[128 = 0]

zdjm: [132 145 118 118 123 154  95 111 147 166 162  92 128 140 122  87 106 158
 117  85 131 138  98 114 130]
cnbn: [121 123 121 123 144 149 107 113  86 120 120 128 117 133 129 121 101 117
 152 140 110 146  56 136 141]
sdhp: [145 134 138 140 157  97 174 118 131 142 122 152 161 109 111 154 150 126
 117 164 127  98 181 138 129]
sdhp: [145 130 129 144 147  93 161 133 135 131 122 151 131 107 120 152 145 146
 112 145 130  94 159 115 115]
zdjm: [128 127 114 141 119 121  86 131 142 137 142 124 126 125 117 113 137 155
 112 105 114 128 109 122 126]
gdph: [132 126 134 132 150 153 167 109 102 134 112 127 117 132 137 122  99  61
 153 155 144 152 155 145 139]
gdph: [151 120 119 154 137 103 122 115  98 140 140 145 137 111 122 116 133 157
 118 122 110 106  84 117 120]
gdph: [110 115 133 119 118 126 113 138  97  95 117 144 131 137 135 145 132 128
 144 140 113 134  86 137 133]
zrnc: [144 147 113 148 110 141 101 166 209 168 183  92 103 141 129  84 131 166
  63  52 152 116 156  81 109]
gdph: [128 125 125 143 162 113 131 111  95 131 119 156 140 118 109 147 125 125
 137 161 109 123 114 140 138]
zrnc: [150 124 148 145 104 142 160 147 121 151 180 123 149 158 153  90 128 114
  97  86 157 120 142 112 121]
zdjm: [123 131 134 108 117 142 135 135 136 116 122 114 124 136 141 129 126 122
 134 127 136 132 124 129 128]
sdhp: [103 145 139  85 171 201 148 110  69 132 132 112  85 170 145 131  32 107
 177 137 152 165  48 110 146]
gdph: [ 96 111 132 144 168 118 152 153  85  77  80 185  90 129 124 195 114  75
 159 193 125 141 150 138 138]
cnbn: [102 138 142 109 118 151  74 174 174 114 158 114 192 165 111 131 179 134
  81 130  93 127 105 161 162]
sdhp: [108 146 131  95 137 146 131  30  87 189 131 115 145 133 104 118  62 134
 201 127 150 176 162 148 142]
zdjm: [137 152 148 131 147 142 145 110 145 193 186 120 197 154 103 107 131 132
  95 117 138 122 176 140 148]
cnbn: [111 128 129 101 135 135 140 100  92 114  97 131 101 124 134 150  90 126
 180 147 137 147 110 127 127]
gdph: [154  96 118 158  97 127 126 182 117  77 118 127  85 120 174 101 151 101
 104 108 121 113  64 108 106]
zdjm: [152 129 128 133 165 127 167 107  76 136 125 141 112 117 137 130  94 137
 142 143 131 109  71 106 121]
zrnc: [131 119 109 190 142 126 130 200 169 115 134 147  52 132 135 130 128  91
  80 109 150 126 186  88 110]
gdph: [135 139 127 132 169 137 141  95 121 155 123 128 152 120 105 128 119 101
 135 163 118 134 146 154 148]
zrnc: [154 125 143 109 109 178 173 142 125 114 129  85 118 144 179  86 118  68
 126 119 151 134  98 130 127]
zdjm: [119 138 113 150 152 141  93 171 154 134 156 132  92 145 117 128 114 152
  88 103 125 123 101  92 127]
zrnc: [150 124 123 156 130 137 142 126 122 152 147 123 114 130 137  95 114 105
 116 108 144 131 140 116 122]
sdhp: [111 128 132 114 113 148 127 122 114 130 133 121 107 147 140 122  96 123
 152 109 150 153 131 119 126]
zdjm: [110 108  68 181 107 100  17 122 150 127 106 132  50  93 101 105 122 147
 137  88 104 166 133 116 111]
gdph: [138 137 119 145 175 131 134 130 153 134 110 129 134 111 106 137 142  91
 109 172 109 122 152 150 145]
sdhp: [101 123 128 164 174 124 126 188 137  98 120 175 108 144 108 179 139  89
 100 169 118 127 164 130 144]
cnbn: [119 153 135 123 187 152 145 108 112 167 149 136 140 148 102 141  86 128
 130 149 134 134 129 125 149]
sdhp: [124 120 101 147 122 111  95 170 137 102 125 139  44 118 140 138 110 183
 115  89 133 114  78  64  94]
zdjm: [103 111 115 132  65 100  36 187 188  78 127 125 142 127 122 132 206 167
  88  99  88 122 114 140 124]
cnbn: [150 108 121 168  91 114 143 181 171 104 123 125  92 117 157 108 164  88
  91 103 148 118 189 113 103]
cnbn: [ 95 105 111 141 104 158  69 175 131  76 108 123  70 146 146 120 123  78
 135 117 118 172  98 134 135]
cnbn: [128 123 126 130 129 129 155 126 118 118 107 132  88 121 142 136 106 107
 149 133 150 137 152 116 116]
sdhp: [126 126 108 143 112  89  97 100 140 149 125 136 116 101 107 127 131 173
 138 104 127 129 163 117 110]
zrnc: [141 127 134  87 129 171 139 117 106  99 102  89 134 128 158 107 121  94
 149 153 111 134  35 151 142]
zrnc: [103 136 134 101 119 119  99 153 155 105 128 131 146 137 117 161 153 174
 116 131 111 114 110 127 132]
cnbn: [149 103 108 194 105 133  99 192 160 111 144 125  92 130 148  82 161  76
  71  94 124 130 137 119 118]
zrnc: [125 129 108 125 162 126  81 110 106 117 108 131 131 109 105 135 128 149
 137 158  78 125  35 143 144]
sdhp: [114 126 108 161 138  86  94 120 144 141 120 159 119 106  90 151 140 151
 126 132 116 130 186 128 124]
gdph: [ 98 136 147  79  99 166 128 113 130 127 129 100 144 159 139 125 109 110
 162 121 148 164 146 149 142]
zdjm: [ 99 109 132 155  96  86  98 171 172  94 113 163 164 126 106 164 205 102
 103 148 108 131 231 170 137]
zrnc: [142 105 135 196 149 106 135 143  60 145 174 188 152 146 119 120 129 116
 101 124 119 115 109 120 132]
cnbn: [163 107  90 213 102  90  65 139 149 164 170 135 113 105 114  64 158 151
  73  61 112 118 134 105 105]
[ 93 150 142  87 127 129 118  92 132 156 140 128 163 146 100 154 110 169
 156 127 137 144 166 139 141] | gdph
[107 136 140  85  92 149 106 121 141 127 139 100 154 150 134 120 129 146
 141 107 132 145 118 141 136] | gdph
[118 115 117 163 156 100 121 126 100 121 110 172 112 114 107 157 125 117
 139 156 115 131 146 132 130] | zrnc
[154 114 112 163 113 102 138 119 122 137 123 134  94 102 139 106 126 128
 128 105 141 121 150 106 101] | cnbn
[117 124 123 122 145 130 109 145 120  94 106 137 121 124 125 150 137 127
 130 157 100 124  76 136 138] | zrnc
[129 117 103 170 139 105  60 175 171 100 120 141 138 109 102 132 192 125
  74 145  71 111 106 148 140] | sdhp
[170 133 127 114 115 112 139  89 136 148 128 100 174  96 131  96 158 157
 121 125 111  98  98 141 121] | sdhp
[132 130 118 133 131 129 131 117 141 137 117 119 105 116 127 122 117 117
 136 126 137 137 155 125 122] | zrnc
[114 108 119 103  58 112  73 142 153  76  96 108 129 112 145 124 176 146
 140 112 104 136 101 148 119] | zdjm
[184 117 140 109  42 107 148 117 160 127 139  78 186 102 170  66 198 150
 103  84 129  91 118 140 102] | sdhp
[131 130 146 107  95 120 117 138 148 124 149 117 195 138 129 121 177 154
 103 119 111 108 117 149 135] | zdjm
[161 148 160  82 148 144 234  75  84 159 132 112 151 128 155 127  85 135
 162 143 168 105 118 113 119] | sdhp
[152 124 132 105 108 121 137  84  96 135 124 111 158 111 141 105 130 152
 152 124 118 118  73 138 123] | zdjm
[151 110 127 130 119 144 100 139  96 100 131 114 162 128 146  92 159 111
 111 137  81 117   6 154 144] | cnbn
[ 68 111 136  91  76 105  61 195 133  41 112 155 126 151 135 189 169 191
 131 122  99 123  66 123 125] | gdph
[132 139 141  91 110 144 115 119 129 135 152 102 175 143 133 111 139 165
 121 113 115 117  68 135 137] | zrnc
[153 136 110 142 139  69 131  78 136 165 119 140 137  77  99 135 138 194
 133 126 120  97 156 114 106] | sdhp
[120 127 113 143 124 106  92 109 139 143 125 135 131 113 103 128 137 145
 132 123 116 137 156 137 128] | sdhp
[113 130 139  83  97 159 150 115 142 110  98  93 115 135 154 126 113  87
 168 132 155 160 164 147 130] | zdjm
[101 133 137 110 139 162 144 124  97 130 132 131  94 159 138 139  70 111
 162 124 158 159 127 113 133] | sdhp
[119 127 151  90 105 125 169  91 107 124 106 125 156 128 139 144 125 113
 175 148 147 140 171 154 130] | zrnc
[138 100  76 143  79  93  45  59 102 125  83 110  80  67 125  82 119 160
 186  94  98 160  75 134 103] | zdjm
[152 109 125 146 120 157 152 152 117 100 111 110  96 127 168  94 128  50
 123 134 134 138 106 135 126] | gdph
[116 130 111 122 163 122  59 134 113 105 120 138 145 119  99 147 144 176
 117 155  62 112   4 138 149] | zrnc
[128 121 131 120  85 137 128 154 144 111 135 110 102 139 158 111 129 132
 123  89 150 132 128 107 110] | gdph

jfrn: [ 93 105  95  98  89 164 110 188  84 114 116 103 154 110  91 126 156 142
  83 145 112 139  66 124 181]
gssj: [156 148 122 144 147 140 144 129 111 128 131 132  90 156 128 139 105 154
 148 146 153 147 120 104  89]
pnct: [121 114 110 104 101 130 149 162  76 142  97 130 140  69 137 128 102 164
 126 109 121 141 149 128 111]
rpqs: [142  96 137  89 119  99 132  51 150 154 126 112 159 105 132  99 124 149
 130 105  86 118 163 136 120]
rpqs: [152 150 143 119  97  72 132  82 134  73 147  63 132 184 143 152 177  92
 152 154 136 100 134 148 141]
jfrn: [121 145 120 144 149 135 148 137 140 111 146 177 115 141 100 137 115 130
 126 139 164 138 123 132 137]
pnct: [112 129 122 108  84 132 116 143  91 105 124  80 154 134 140 145 155 141
 133 141 129 124 104 160 158]
rpqs: [ 84 142 132  76  50 173  66  85 119 132  77  82 217  92 192  95 143 111
 142  92 145 122 104 179 151]
pnct: [110 130 144 130 128 104  93 105 191 126 150 132 162 114 126 108 179  75
  99 108 109  82 117 171 165]
jfrn: [136 147 159 112 136  90  98  96 136 122 116  83 103 131 134 131 143 119
 141  87 108 130 136  94 164]
pnct: [115  81 114 112  98 100 154 147 131 119 124 135 166  95 116 118 144  86
  94 137  94 104 162 138 136]
gssj: [123 105 142 129 128 125 101 125 145 159 125 108 145 107 149 113 144 118
 117 110  86 108 132 140 130]
rpqs: [120 158 130 156 145 117 153 167  99  80 163 133  89 181 103 188 132 160
 153 160 168 145 116 146 174]
rpqs: [ 95 116 119 108 112  98 163 151 112 123 134 172 161  59 112 139 117 163
 119  99 129 119 167 185 163]
jfrn: [129 120  93  97 111 143 146 140 101 113 121 133 131 120  82 117 125 149
 100 146 134 148  97 100 132]
rpqs: [123 118 121 104 115 108 147  97 150 120 124 155 156 102 113 107 125 106
 114 117 129 119 154 133 130]
jfrn: [115 135 102 110 119 174 118 124 118 113 141 131 140 154  87 122 137 163
 111 157 151 149  61 132 156]
rpqs: [146 121 135 121 142 135 131  61 159 123 131 126 123 180 118 112 114 112
 142 146 133 145 134  91 119]
gssj: [150 110 110 100 124  87 158  89 152 124 149 143 145 105  87 105 144 133
  97 132 107 105 138 136 113]
rpqs: [119 135 123  92 104 153 107  88 118 138 113 112 159 113 136 108 123 164
 135 112 136 140 106 144 135]
jfrn: [125 114 161 173 179 163  86 123 156 167 159 112 105 184 146 141 131 155
 149 141 101 133 103 139 145]
gssj: [ 97 130 151 136 126 144  65 173 125 155 109  94 131  95 158 127 154 116
 116  87  96 117 102 135 168]
pnct: [113  96 111  82 111 106 171 130  84 109 125 131 136 106  79 142 108 186
 122 126 113 158 151 117 178]
gssj: [156 156 119 132 152 115 146 191  72 120  92 125  42 112 105 147  94 140
 128 108 138 170 131  24 107]
pnct: [112 108 129 136 119 145 157 115 130 116 126 153 151 158 143 137  98 111
 153 156 150 142 167 140 126]
gssj: [131 122 129 136 115 134 156 100 133 118 129 142 150 155 155 134 107 113
 158 154 154 128 164 151  98]
gssj: [136 150 101  48  67  86 156  51 114  74 125 110 174 108  92 112 148 150
 122 123 156 124 122 151 150]
gssj: [145 154 121 131 152 119 108 132 133 138 167 119 107 120  96 131 163 186
 108 122 119 110  68 157 136]
rpqs: [130 134 120 111  98 135 159  63 145  88 116 144 160 172 137 118 107  81
 154 159 179 140 158 123 109]
rpqs: [114 136 126 139 105 131 143 156 106 108 122 131 141 131 154 150 124 114
 146 141 155 125 146 156 125]
pnct: [ 91 134 132 129  97 155 123 126 138 133 101 162 183  94 178 115 108  92
 143 109 162 120 158 176 119]
pnct: [104 138 122 127 119 163 135 125 116 135 123 163 155 113 145 130  98 163
 150 123 165 143 132 171 126]
gssj: [161 138 113 133 128 104 127 116 164 153 141 146 143  79 134  91 156 107
  94 117 115  75 119 159  56]
gssj: [121 149 114 127 160 162 118 134 120 107 154 138  90 177  61 141 130 179
 118 150 153 168  56  98 182]
pnct: [135 114 131 109 122  96 133 127 117 115 122  98 116 128 110 133 139 122
 119 123 100 131 138  95 152]
jfrn: [149 141 129 131 133 118 138 115 123 122 129 121 111 142 132 133 122 134
 142 134 139 131 133 117 105]
pnct: [117 148 150 101 174 102 114  88 150 169 126 172 110  51 100 109  96 203
 129  34 115 145 146 126 169]
jfrn: [160 141 134 124 102 108 107 139  87 120 120  37 109 148 161 147 163 134
 142 139 107 114 106 119 107]
jfrn: [104 139 140 153 139 144 124 141 141 126 135 158 133 136 144 141 118 119
 144 126 153 129 137 157 144]
pnct: [126 141 133 106 102 129 104 159  67 161  90  84 130  59 174 133 119 188
 144  77 111 131 128 144 114]
rpqs: [154 128 140  90 117  88  94  55 161 131 134  70 140 127 120  98 175 119
 112 107  85 101 108 119 138]
jfrn: [142 111 105 136 138 128 143 157 125 129 152 135 117 133  91 127 146 139
  94 159 110 118 100 124 115]
gssj: [140 117 115 110 125 154 128  67 155 130 134 134 149 159 113  98 124 126
 123 153 135 136 109 117 109]
jfrn: [152 154 127 161 109 106 170 178  79 107 110 122 103 130 184 168 106 107
 169 146 166 122 178 135  59]
[134 131 136 111  98 111 119  87 136 113 121  92 154 141 153 122 147 101
 140 130 127 112 138 142 126] | rpqs
[137 102 105 129 106 145 155 130 123 147 126 148 164 107 147 111 116 128
 121 153 126 112 144 160  65] | jfrn
[112 148 124 105 131 101 107 158 112 112 146 112 114  95  77 140 168 171
  96  98 112 123  80 138 202] | gssj
[120 129 130 117 112 128 126 106 129 120 131 118 150 134 137 129 134 133
 138 131 134 124 129 154 139] | gssj
[150 119 125  90 118 134 105  91 107 136 113  67 117 144 115 114 136 162
 126 127  98 148  95  81 133] | jfrn
[123 135 143 146 156 146 106  83 178 144 161 148 139 156 129 118 136 137
 136 131 135 118 109 165 137] | jfrn
[109 128 154 193 167 144 101 217 124 160 132 136  92 121 163 158 126 117
 134 115 112 120 132 137 133] | gssj
[159 124 109 119 131 145 157 128  84 128 112 117  93 153 117 133  91 166
 143 154 137 167 127  72  86] | jfrn
[158 124 122 119 143 182 115  79 116 165 116 109 112 164 137 107  92 184
 151 144 129 165  99  89  77] | rpqs
[165 174 131 139 126 109 133 135  89  95 129  78  77 174 141 163 137 141
 161 147 157 137 111 104 105] | jfrn
[141 120 135 139 134 170 103  95 145 159 118 114 135 158 162 106 116 120
 143 141 125 134 116 117  85] | gssj
[162 136  87 129  93 130 198 183  47 101  98 131 105 124 141 152  89 137
 145 171 169 148 155  98  42] | jfrn
[146 137 170 125 167  87  96  85 144 144 139  82  84 144 127 138 138 159
 149  88  88 133 134  99 166] | pnct
[121 114 145 139 121 127 128 150 112 139  98 116 124 119 169 137 107 101
 148 115 117 134 171 109 116] | gssj
[148 108 124  93 111  99 100 120 120 133 127  59 127 115 105 112 177 133
  92 121  67 110  93 101 145] | jfrn
[166 176 105 138 133 152 131  82 147 126 161 144 131 157 127 113 139 160
 136 161 180 112  75 171  59] | gssj
[136 129 122  91  82 110  96 116 122 147 105  82 169  64 157  96 165 121
 105  94  96  90 113 155 105] | rpqs
[120 104 123 112 120 106 164 102 151 126 123 173 158  98 118 110 108 104
 119 119 126 122 181 135 122] | rpqs
[117 144 141 131 115 121  95 171 111 141 100 103 125  82 163 130 142 110
 124  87 116 114 127 130 132] | gssj
[118 141 137 138  94 148 123 117 122  99 110 104 151 174 178 141 128  76
 164 155 165 129 141 141 119] | rpqs

pp_cz: [144 108 129 144 111 132 119 118 131 132 119 122 132 130 127 105 143 107
 123 143  98 130 137 102 130]
jt_hc: [144 106 138 154 132 172 104 148 133 207 118 122 131 108 187 150 132 117
 136  89  94 189 142 126  91]
jt_hc: [131 106 141 164 127 116 135 101 133 120 111 124 150 133 128 112 124 119
 131 138 106 129 142 123 109]
fm_hb: [135 109 144 149 139 131 152 103 150 139 106 136 140 146 131 115 126 129
 154 130 133 132 130 135 119]
jt_hc: [ 94 125 138 155 110 101 126 120 105 131 152 104 144 109 137 132 121 122
 131 115 114 137 133 126  98]
fm_hb: [119 112 127 156 129 104 160 121 135 136 153 133 141 163 130 111 104 146
 150  80 171 112 122 119 123]
rd_bh: [ 81 151 152 127  99  96 115 127 101  80 140 114 147  60 141 170  72 152
  77 191  57 151 143 160  85]
fm_hb: [111 171 123 115 144  88  89 138  83  94 129 108 108  85 124 139 142 129
  82 136 122  85 146 146 128]
pp_cz: [141 137 133 154 167 128 166  86 153 108  99 150 144 163 106 123 125 135
 147 154 145 132 119 161 139]
rd_bh: [123 151 105  76 150 155 100 155 115 105 121 125 124 115 108 169 151 116
 126 111 154 136 118 144 135]
rd_bh: [133 148 102 130 158 142 111 155 100 129 139 132 108 152 104 140 179 124
 146  80 171 126 111 118 142]
rd_bh: [ 86 128 136 116  98 109 104 168  72  96 154 117 105 109 100 140 159 144
 142 114 128 112 119  95 106]
fm_hb: [114 131 166 132 123 113 142 142 124 156 127 142  95 110 157 126 110 177
 137 138 121 114 132 138 111]
jt_hc: [ 97 137 154 105 132  96 108 167  91  94 121 133 101  91 130 150 116 179
 114 117 134  85 143 135  95]
rd_bh: [172 108 150 155 148 156 169 112 184 208 103 160 112 162 174  98 110 151
 156 124 137 140 129 137 141]
pp_cz: [131 104 110 118  87 131 139 121 134  79 143 130 144 161  76 103 138 107
 136 156 123 124 110  82 152]
pp_cz: [153 126 108 108 118 152 183 118 186  56 133 182 165 179  93 144  42 167
 101 192 127 161 101 141 161]
rd_bh: [144  90 102  67 106 129 138 121 160  67 117 131 149 164  76  95 126 103
 134 128 170  76 123  90 164]
rd_bh: [138 105 138 115 109 115 117 129 132 152 119 116 109 118 143  88 142 116
 128 123 125  85 146 100 135]
jt_hc: [135  97 153 112 124  86 178  89 182  94 102 146 151 142 135  89  51 159
 115 154 148  65 150 143 131]
jt_hc: [117  97 134 150 104 138 120 120 121 147 132 107 148 124 132 123 149  96
 153 113 106 156 130 103 102]
fm_hb: [154 109 155 115 129 141 134 129 157 180  96 141  98 121 164 100 128 141
 138 138 121 107 143 125 134]
pp_cz: [134 115 152  70  86 162  88 131 129 139  86 110 100  70 130 117 177  88
 128 210  53 133 139 109 133]
fm_hb: [141 105 112 135 118 134 124 122 138 139 134 117 145 143 128 110 134 100
 131 104 132 130 132 104 133]
jt_hc: [116 136  95  57  84 138 146 168 148 130 193 134 119 140 126 136  80 145
 117 111 170 125  97 110 170]
pp_cz: [116 126 119 119 122 119 118 127 125 147 143 104 138 113 145 128 124 107
 124  96 139 123 136 129 122]
pp_cz: [ 97 163 131 138 153  99 164  95 137 157 153 115 138 126 149 137 102 133
 144 109 170 127 118 183 130]
pp_cz: [123 125 143 133 125 119 136 132 137 222 148 112 103 114 188 107 124 130
 147  80 150 115 136 132 125]
jt_hc: [123 152 116 119 119 159 106 160 111 152 153 126 116 107 143 166 132 128
 116 129 104 180 115 133 126]
fm_hb: [104 137 159 169 166 119 154 110 115 124 108 142 130 138 119 148 141 157
 173 124 144 143 119 163  94]
rd_bh: [162 145 101  66 156 142 106 127 157 111  98 128 130 114 133 133 114 108
  82 137 144  97 145 153 163]
fm_hb: [107 150 125 109 103 119  95 163  90 112 154 117 109  88 130 151 127 139
  94 142  97 131 129 120 120]
rd_bh: [ 92 123 148 166 112 133 145 108 118 162 147 111 144 120 138 141 140 115
 172 127 109 182 113 137  96]
pp_cz: [106 130 102 123 103 111 109 183  90  98 186 127 128 132 118 151 103 155
 102  74 147 124 120  95 118]
jt_hc: [137 103 132  74 114 167 121 143 148 133 103 133 118 126 118 128 150 115
 155 137 131 130 121 112 136]
rd_bh: [ 98 134 137 180  98  71 123 131  76 107 169 113 114 126 113 103 139 144
 118 127 111  99 130  94 115]
jt_hc: [110 145 128 202 131 113  73 157  37  73 135 122 121 113  91 158 187 134
 107 132  68 156 133  99  84]
pp_cz: [162 116 134 158 124 138 154 110 169 155 123 150 139 145 160 112  79 144
 106 154 100 150 136 133 136]
fm_hb: [142 139  87 149 107 145 178  44 189 176 170  99 183 163 133  96 110  45
 137 162 124 186 102 146 185]
fm_hb: [154 143  96 115 162 143 140 108 155 144 125 128 134 162 118 116 145  98
 138 106 178 120 116 143 171]
fm_hb: [148 143 114 103 180 153 110 146 123 111  93 144 111 143 104 147 169 129
 140 103 170 113 124 142 140]
jt_hc: [158 114 117 108 123 162 127 141 150 123 114 148 125 147 119 125 128 128
 125 142 123 139 122 111 147]
rd_bh: [153 104 144 116 126 134 106 191 109 141 113 158  68 139 132 108 154 178
 133  96 142  81 136  78 127]
pp_cz: [129 142 129 138 147 124 113 122 131 149 123 116 144  95 170 150  97 124
  94 118 109 144 150 163 108]
[146 118 122 124 132 133 121 111 145 140 112 117 140 125 139 113 130 101
 119 128 122 122 142 128 135] | rd_bh
[146  96 142 119 124 173 125 119 161 178  95 125 139 118 158 129 136 102
 153 131 103 166 136 129 114] | jt_hc
[ 97 137 105  62 123 128 134 154 133 115 161 119 137 125 122 157 101 133
 136  80 191 116 111 140 135] | pp_cz
[142  96 139 163 147 122  81 168  74  85  89 140 106 143  92 119 196 143
 139  87 126  90 148  74  93] | jt_hc
[126 141 120 119 144 122 119 139 115 107 126 131 122 129 115 139 135 136
 121 116 146 113 127 133 130] | fm_hb
[ 92 128 119  90 112 132 120 175  87  80 154 133 108 143  71 150 167 146
 167  99 171 116  95  96 126] | rd_bh
[125 149 123  93 133 144 127 130 139  74 114 142 146 110 113 169  92 140
  95 180 105 153 124 161 129] | pp_cz
[145 150 108 124 123 130 140  82 160 171 142 105 136 125 147 100 128  77
 114 159 119 136 125 147 173] | fm_hb
[118 114 129 178 113 109 139 119 109 116 149 126 139 153 109 112 139 128
 143 118 123 133 121 101 117] | rd_bh
[112 150 107 154 119 102 132 119 102  97 166 118 136 142  98 124 135 121
 117 134 131 127 114 120 142] | jt_hc
[152 133  96 116 107 127 110  91 149 148 136  90 147 113 140  94 135  55
  88 154  99 123 142 120 168] | fm_hb
[143 116 110 174 116 134 127 124 125 134 149 127 148 153 126 120 127 114
 119 115 109 158 126 102 127] | jt_hc
[104 129 152 147 108 113 124 138 107 119 136 129 126 101 140 144 107 155
 117 150  88 144 134 130  95] | rd_bh
[127 131 125  84 119 144 157 146 161 137 146 150 123 138 140 142  79 161
 130 127 157 133 111 141 146] | pp_cz
[100 134 125 115  95  76 101 147  78  99 160 101  99 109 104  99 159 124
 115 119 136  61 134  88 136] | rd_bh
[ 69 163 130  99 112 112 145 130 102 130 174 108 113 114 109 148 146 129
 167 127 162 132  93 147 134] | rd_bh
[109 166 123 107 145  98 128 131 103  92 138 128 105 124 100 131 142 144
 122 136 161  86 119 145 147] | jt_hc
[125 114 141 155 120 115 129  99 130 137 119 112 144 118 138 111 130 107
 129 141 101 131 142 128 113] | fm_hb
[121 128 161 154 156 130 136 100 125 116  81 135 135 119 121 140 147 133
 153 160 107 143 134 159  98] | fm_hb
[114 145 118 143 139 115 101 139  91 138 143 106 119 115 129 135 162 113
 127  92 137 122 132 125 119] | fm_hb
